Here is a tiny trained network, its code and every weight. The questions are about switching its units off for an input and a target symbol, where a switched-off unit gives its printed mean instead of its output.

import numpy as np


def w(rows, s, z=0):
    codes = np.array(rows[::2]) - 128.0
    scale = np.full(codes.shape[1], s)
    scale[-1] = z or s
    return codes * scale


def f(y):
    return np.maximum(y, 0)


def softmax(a):
    e = np.exp(a - a.max(-1, keepdims=True))
    return e / e.sum(-1, keepdims=True)


def log_softmax(a):
    a = a - a.max(-1, keepdims=True)
    return a - np.log(np.exp(a).sum(-1, keepdims=True))


def net(x, mask):
    ids = ['βζηλμπτφψ'.index(c) for c in x.split()]
    T = len(ids)
    res = E[ids] + P[:T]
    u = 0
    for l in range(3):
        q, k, v = (res @ M[l].T for M in (Q, K, V))
        z = softmax(np.where(np.tri(T) > 0, q @ k.T / 3**0.5, -1e9)) @ v
        res = res + np.where(mask[u], z, O[l][:, -1]) @ O[l][:, :-1]
        u += 1
        y = f(res @ A[l][:, :-1].T + A[l][:, -1])
        res = res + np.where(mask[u : u + 16], y, B[l][:, -1]) @ B[l][:, :-1]
        u += 16
    return log_softmax(res[-1] @ U[:, :-1].T + U[:, -1])


Q, K, V, O, A, B = {}, {}, {}, {}, {}, {}
E = w([
[99,128,7,169],'β',
[174,196,96,120],'ζ',
[156,191,68,144],'η',
[93,152,147,181],'λ',
[161,188,61,104],'μ',
[248,164,128,178],'π',
[95,134,79,180],'τ',
[165,79,89,86],'φ',
[79,154,74,76],'ψ',
],0.017)
P = w([
[252,84,127,97],'0',
[198,104,143,91],'1',
[157,117,154,90],'2',
[108,139,173,84],'3',
[67,158,173,90],'4',
[30,191,196,88],'5',
],0.0046)
Q[0] = w([
[68,115,97,85],'0.h0',
[215,50,114,249],'0.h0',
[120,210,66,184],'0.h0',
],0.011)
K[0] = w([
[72,128,131,48],'0.h0',
[255,218,110,175],'0.h0',
[87,113,20,193],'0.h0',
],0.0084)
V[0] = w([
[131,214,181,68],'0.h0',
[87,228,184,33],'0.h0',
[104,252,200,25],'0.h0',
],0.0046)
O[0] = w([
[176,75,74,170,41],'0.h0',
[189,9,83,145,21],'0.h0',
[208,4,49,180,3],'0.h0',
],0.0042,0.00038)
A[0] = w([
[136,80,107,174,51],'0.n0',
[4,64,131,57,3],'0.n1',
[174,44,254,82,70],'0.n2',
[93,42,193,98,116],'0.n3',
[140,54,218,147,93],'0.n4',
[91,27,189,149,71],'0.n5',
[140,97,146,122,54],'0.n6',
[134,98,168,119,126],'0.n7',
[174,96,178,134,109],'0.n8',
[71,121,89,201,48],'0.n9',
[130,117,159,111,106],'0.n10',
[136,86,134,161,67],'0.n11',
[94,134,97,169,71],'0.n12',
[177,67,138,188,107],'0.n13',
[130,132,140,146,81],'0.n14',
[147,88,150,113,104],'0.n15',
],0.0069,0.0045)
B[0] = w([
[89,60,118,175,128],'0.n0',
[240,167,80,210,193],'0.n1',
[115,218,137,143,188],'0.n2',
[117,194,227,98,174],'0.n3',
[114,152,119,130,131],'0.n4',
[147,163,110,126,129],'0.n5',
[131,162,141,128,128],'0.n6',
[128,164,169,134,151],'0.n7',
[172,121,102,117,169],'0.n8',
[133,245,254,23,255],'0.n9',
[124,118,131,150,128],'0.n10',
[143,91,115,136,128],'0.n11',
[133,170,227,37,197],'0.n12',
[134,36,67,142,166],'0.n13',
[110,89,122,102,128],'0.n14',
[137,208,195,128,170],'0.n15',
],0.0095,0.00066)
Q[1] = w([
[80,213,220,5],'1.h0',
[103,219,108,202],'1.h0',
[188,134,224,184],'1.h0',
],0.015)
K[1] = w([
[8,133,190,128],'1.h0',
[148,108,71,214],'1.h0',
[179,174,214,149],'1.h0',
],0.018)
V[1] = w([
[115,147,127,127],'1.h0',
[140,95,123,125],'1.h0',
[174,1,110,112],'1.h0',
],0.0055)
O[1] = w([
[116,116,123,121,148],'1.h0',
[150,190,148,113,96],'1.h0',
[173,254,170,95,4],'1.h0',
],0.004,0.0028)
A[1] = w([
[115,178,141,149,174],'1.n0',
[140,75,92,79,99],'1.n1',
[141,73,139,60,156],'1.n2',
[160,72,169,197,172],'1.n3',
[120,2,166,94,165],'1.n4',
[170,38,191,68,186],'1.n5',
[145,108,80,181,4],'1.n6',
[110,132,80,124,181],'1.n7',
[128,43,58,87,44],'1.n8',
[85,123,204,202,191],'1.n9',
[71,174,113,159,6],'1.n10',
[107,184,122,176,2],'1.n11',
[174,114,160,196,208],'1.n12',
[91,245,118,167,216],'1.n13',
[80,86,177,134,44],'1.n14',
[65,127,47,107,60],'1.n15',
],0.0087,0.0029)
B[1] = w([
[128,83,129,133,183],'1.n0',
[120,182,180,123,156],'1.n1',
[90,180,138,93,159],'1.n2',
[111,214,88,109,160],'1.n3',
[104,101,76,94,143],'1.n4',
[122,121,26,103,158],'1.n5',
[108,146,99,124,130],'1.n6',
[146,69,132,130,175],'1.n7',
[128,148,206,134,152],'1.n8',
[65,148,66,162,211],'1.n9',
[111,168,122,83,152],'1.n10',
[132,195,149,95,141],'1.n11',
[97,173,92,190,171],'1.n12',
[135,7,118,134,254],'1.n13',
[131,125,118,118,142],'1.n14',
[152,155,185,123,167],'1.n15',
],0.02,0.0057)
Q[2] = w([
[103,29,103,12],'2.h0',
[207,210,9,111],'2.h0',
[142,4,7,120],'2.h0',
],0.017)
K[2] = w([
[67,105,171,68],'2.h0',
[148,108,5,113],'2.h0',
[53,88,71,92],'2.h0',
],0.027)
V[2] = w([
[222,125,125,88],'2.h0',
[2,232,116,66],'2.h0',
[86,104,139,187],'2.h0',
],0.0086)
O[2] = w([
[69,97,105,51,18],'2.h0',
[254,45,88,202,254],'2.h0',
[139,180,152,168,179],'2.h0',
],0.0074,0.0091)
A[2] = w([
[82,138,162,129,193],'2.n0',
[180,116,141,70,66],'2.n1',
[154,96,152,86,170],'2.n2',
[104,95,134,105,254],'2.n3',
[188,112,153,104,129],'2.n4',
[94,224,108,103,143],'2.n5',
[155,103,105,115,58],'2.n6',
[144,250,182,42,128],'2.n7',
[120,99,165,40,108],'2.n8',
[139,160,135,82,149],'2.n9',
[62,117,102,144,128],'2.n10',
[182,139,123,126,65],'2.n11',
[142,224,140,131,18],'2.n12',
[137,138,109,111,200],'2.n13',
[193,145,175,166,183],'2.n14',
[124,95,182,157,109],'2.n15',
],0.013,0.006)
B[2] = w([
[135,150,92,82,155],'2.n0',
[145,143,85,105,186],'2.n1',
[130,79,146,186,208],'2.n2',
[211,147,140,91,209],'2.n3',
[107,157,97,104,200],'2.n4',
[137,222,165,104,140],'2.n5',
[133,153,96,163,183],'2.n6',
[132,159,193,252,149],'2.n7',
[70,60,140,184,193],'2.n8',
[167,131,123,136,150],'2.n9',
[97,140,128,54,204],'2.n10',
[111,125,130,152,167],'2.n11',
[190,154,58,211,135],'2.n12',
[153,117,141,164,171],'2.n13',
[70,120,152,91,254],'2.n14',
[135,173,122,134,182],'2.n15',
],0.024,0.0092)
U = w([
[104,56,178,72,114],'β',
[138,163,179,107,108],'ζ',
[136,158,148,40,226],'η',
[2,135,91,135,207],'λ',
[121,114,195,166,62],'μ',
[110,140,143,112,18],'π',
[135,128,164,97,141],'τ',
[138,110,87,123,106],'φ',
[116,187,123,132,2],'ψ',
],0.007,0.0045)

Each question gives the input, a string of symbols that net reads in full, and the target symbol t.
The units are the heads (3 rows each of Q, K, V and O) and the neurons (one row each of A and B). Each row of codes is followed by its name. A weight is (code - 128) times the scale printed after its matrix; where a second scale follows, it is the last column's (O, A, B and U).
mask holds one flag per unit, layer by layer, with each layer's heads first. A switched-off unit (its flag False) gives its mean, the last column of its rows in O or B, instead of its output. The means were averaged over made-up inputs and are rounded, as every weight is.
A unit's drop is (log p(t) with every unit on - log p(t) with that unit switched off) / (log p(t) with every unit on - log p(t) with every unit switched off).
most important unit: the unit with the biggest drop
k most important neurons: the k neurons with the biggest drops, biggest first
k most important neurons of layer l: the k neurons of layer l with the biggest drops, biggest first
drop of u: that unit's drop, to one decimal
input η η ψ ψ ψ ζ, target ζ: most important unit -> 0.h0
input η μ μ, target μ: 2 most important neurons -> (2.n7; 1.n9)
input λ λ β λ ψ φ, target φ: 2 most important neurons -> (1.n4; 1.n5)
input λ π β μ, target β: 3 most important neurons -> (1.n13; 2.n8; 1.n9)
input η ψ λ ζ, target λ: 2 most important neurons -> (1.n9; 2.n14)
input φ μ λ φ ζ ζ, target φ: 4 most important neurons -> (1.n4; 1.n2; 1.n5; 1.n13)
input λ λ ζ μ, target λ: 3 most important neurons -> (1.n9; 2.n14; 2.n3)
input λ ψ π η, target λ: 3 most important neurons of layer 1 -> (1.n9; 1.n3; 1.n12)
input φ λ μ, target λ: 2 most important neurons of layer 1 -> (1.n13; 1.n9)
input λ φ φ η, target φ: 3 most important neurons of layer 1 -> (1.n13; 1.n5; 1.n2)
input β φ η, target φ: 4 most important neurons -> (1.n4; 1.n2; 1.n15; 1.n13)
input τ φ λ λ β η, target β: 2 most important neurons -> (0.n9; 1.n13)
input ψ φ η ζ, target φ: 4 most important neurons -> (1.n5; 1.n13; 1.n2; 2.n6)
input λ φ φ μ, target φ: most important neuron of layer 1 -> (1.n13)
input φ φ β, target β: 3 most important neurons -> (2.n8; 1.n9; 1.n13)
input φ ψ λ φ λ ψ, target β: 3 most important neurons of layer 1 -> (1.n8; 1.n15; 1.n9)
input ζ λ β η, target β: 2 most important neurons of layer 2 -> (2.n8; 2.n3)
input λ φ τ φ, target φ: 3 most important neurons of layer 1 -> (1.n5; 1.n13; 1.n4)
input τ φ φ λ ζ, target λ: 3 most important neurons of layer 2 -> (2.n14; 2.n3; 2.n4)
input λ λ η, target λ: most important unit -> 1.n9
input μ λ ψ λ ψ, target β: 3 most important neurons of layer 2 -> (2.n8; 2.n6; 2.n2)
input λ β β π, target ψ: drop of 1.n12 -> 0.3
input ζ φ π, target ψ: drop of 1.n12 -> 0.2
input τ λ ψ, target μ: drop of 2.h0 -> 0.4
